Here is a tiny trained network, its code and every weight. The questions are about switching its units off for an input and a class, where a switched-off unit gives its printed mean instead of its output.

import numpy as np


def w(rows, s, z=0):
    codes = np.array(rows[::2]) - 128.0
    scale = np.full(codes.shape[1], s)
    scale[-1] = z or s
    return codes * scale


def norm(h):
    return h / np.sqrt((h * h).mean(-1, keepdims=True) + 1e-5)


def f(y):
    return np.maximum(y, 0)


def log_softmax(a):
    a = a - a.max(-1, keepdims=True)
    return a - np.log(np.exp(a).sum(-1, keepdims=True))


def net(x, mask):
    res = np.array(x, float).reshape(1, 3) / 4 @ E
    u = 0
    for l in range(2):
        y = f(norm(res) @ A[l][:, :-1].T + A[l][:, -1])
        res = res + np.where(mask[u : u + 4], y, B[l][:, -1]) @ B[l][:, :-1]
        u += 4
    return log_softmax(norm(res)[-1] @ U[:, :-1].T + U[:, -1])


A, B = {}, {}
E = w([
[137,181,70,151,191,2,59,84,129,176],'x0',
[78,134,253,68,77,193,79,132,56,162],'x1',
[71,94,12,40,221,118,131,215,148,185],'x2',
],0.0079)
A[0] = w([
[190,162,112,65,148,92,174,90,172,138,60],'0.n0',
[97,126,119,146,145,201,101,66,104,190,139],'0.n1',
[214,147,135,109,102,118,105,105,165,2,230],'0.n2',
[128,190,157,143,78,166,115,52,78,232,5],'0.n3',
],0.0063,0.0032)
B[0] = w([
[137,114,163,175,145,236,88,113,98,115,165],'0.n0',
[90,106,189,34,74,74,66,127,150,48,177],'0.n1',
[187,143,144,178,147,117,172,224,147,168,253],'0.n2',
[63,109,204,167,125,35,43,25,212,254,213],'0.n3',
],0.0093,0.0049)
A[1] = w([
[203,12,187,109,101,185,104,156,161,115,165],'1.n0',
[140,39,84,35,133,218,254,179,178,102,4],'1.n1',
[143,47,184,78,89,188,50,157,141,180,51],'1.n2',
[28,139,183,19,139,128,157,176,69,144,147],'1.n3',
],0.0068,0.0027)
B[1] = w([
[119,156,150,217,162,146,215,125,140,5,232],'1.n0',
[156,40,136,65,53,116,148,141,149,182,242],'1.n1',
[94,201,101,138,149,197,139,98,34,85,231],'1.n2',
[138,104,103,68,109,125,86,109,84,94,253],'1.n3',
],0.014,0.0055)
U = w([
[128,123,177,195,116,146,222,198,171,65,159],'0',
[159,63,104,52,48,116,184,188,186,197,115],'1',
[208,198,109,246,126,58,57,146,156,189,106],'2',
[63,134,38,126,251,102,72,206,201,244,133],'3',
[61,216,203,193,53,214,124,104,114,41,71],'4',
[75,86,138,100,69,177,123,144,50,81,179],'5',
[40,197,219,133,109,59,54,87,118,196,218],'6',
[49,192,88,2,150,68,19,133,62,216,1],'7',
],0.0082,0.0036)

Each question gives the input, the list of numbers given to net, and the class t.
The units are the neurons (one row each of A and B). Each row of codes is followed by its name. A weight is (code - 128) times the scale printed after its matrix; where a second scale follows, it is the last column's (A, B and U).
mask holds one flag per neuron, layer by layer. A switched-off neuron (its flag False) gives its mean, the last column of its row in B, instead of its output. The means were averaged over made-up inputs and are rounded, as every weight is.
A unit's drop is (log p(t) with every unit on - log p(t) with that unit switched off) / (log p(t) with every unit on - log p(t) with every unit switched off).
The circuit of an input: a set's keep is (log p(t) with only the set's units on - log p(t) with every unit switched off) / (log p(t) with every unit on - log p(t) with every unit switched off). Starting from all 8 units, units are removed one at a time, each time the one whose removal leaves the highest keep (on an exact tie, the one counted first), for as long as the keep stays at least 0.8.
units of the circuit, in order: the units of the circuit, biggest drop first
unit that matters most: the unit with the biggest drop
top k neurons: the k neurons with the biggest drops, biggest first
top k neurons in layer l: the k neurons of layer l with the biggest drops, biggest first
drop of u: that unit's drop, to one decimal
input [2,3,-5], class 6: units of the circuit, in order -> [0.n3]
input [0,0,1], class 1: units of the circuit, in order -> [0.n3 0.n1 1.n2]
input [-3,-5,1], class 1: top 2 neurons -> [1.n1 0.n3]
input [0,-8,7], class 1: units of the circuit, in order -> [1.n1 0.n3]
input [-1,-3,1], class 1: top 3 neurons -> [0.n3 1.n1 1.n2]
input [-1,0,-7], class 0: units of the circuit, in order -> [0.n2 1.n2]
input [-2,-6,7], class 1: top 2 neurons -> [1.n1 0.n3]
input [-8,-7,2], class 1: top 2 neurons in layer 1 -> [1.n1 1.n2]
input [-3,-2,-6], class 0: top 2 neurons -> [0.n2 1.n2]
input [-6,0,-5], class 0: units of the circuit, in order -> [0.n2 1.n0]
input [-7,-2,-5], class 0: top 2 neurons in layer 0 -> [0.n2 0.n3]
input [-1,0,0], class 0: top 2 neurons in layer 0 -> [0.n3 0.n1]
input [-5,-8,3], class 1: drop of 1.n1 -> 1.1
input [2,-3,-5], class 2: unit that matters most -> 1.n0
input [-3,-7,4], class 1: drop of 1.n1 -> 0.6
input [-1,-1,-2], class 0: drop of 1.n1 -> 0.0
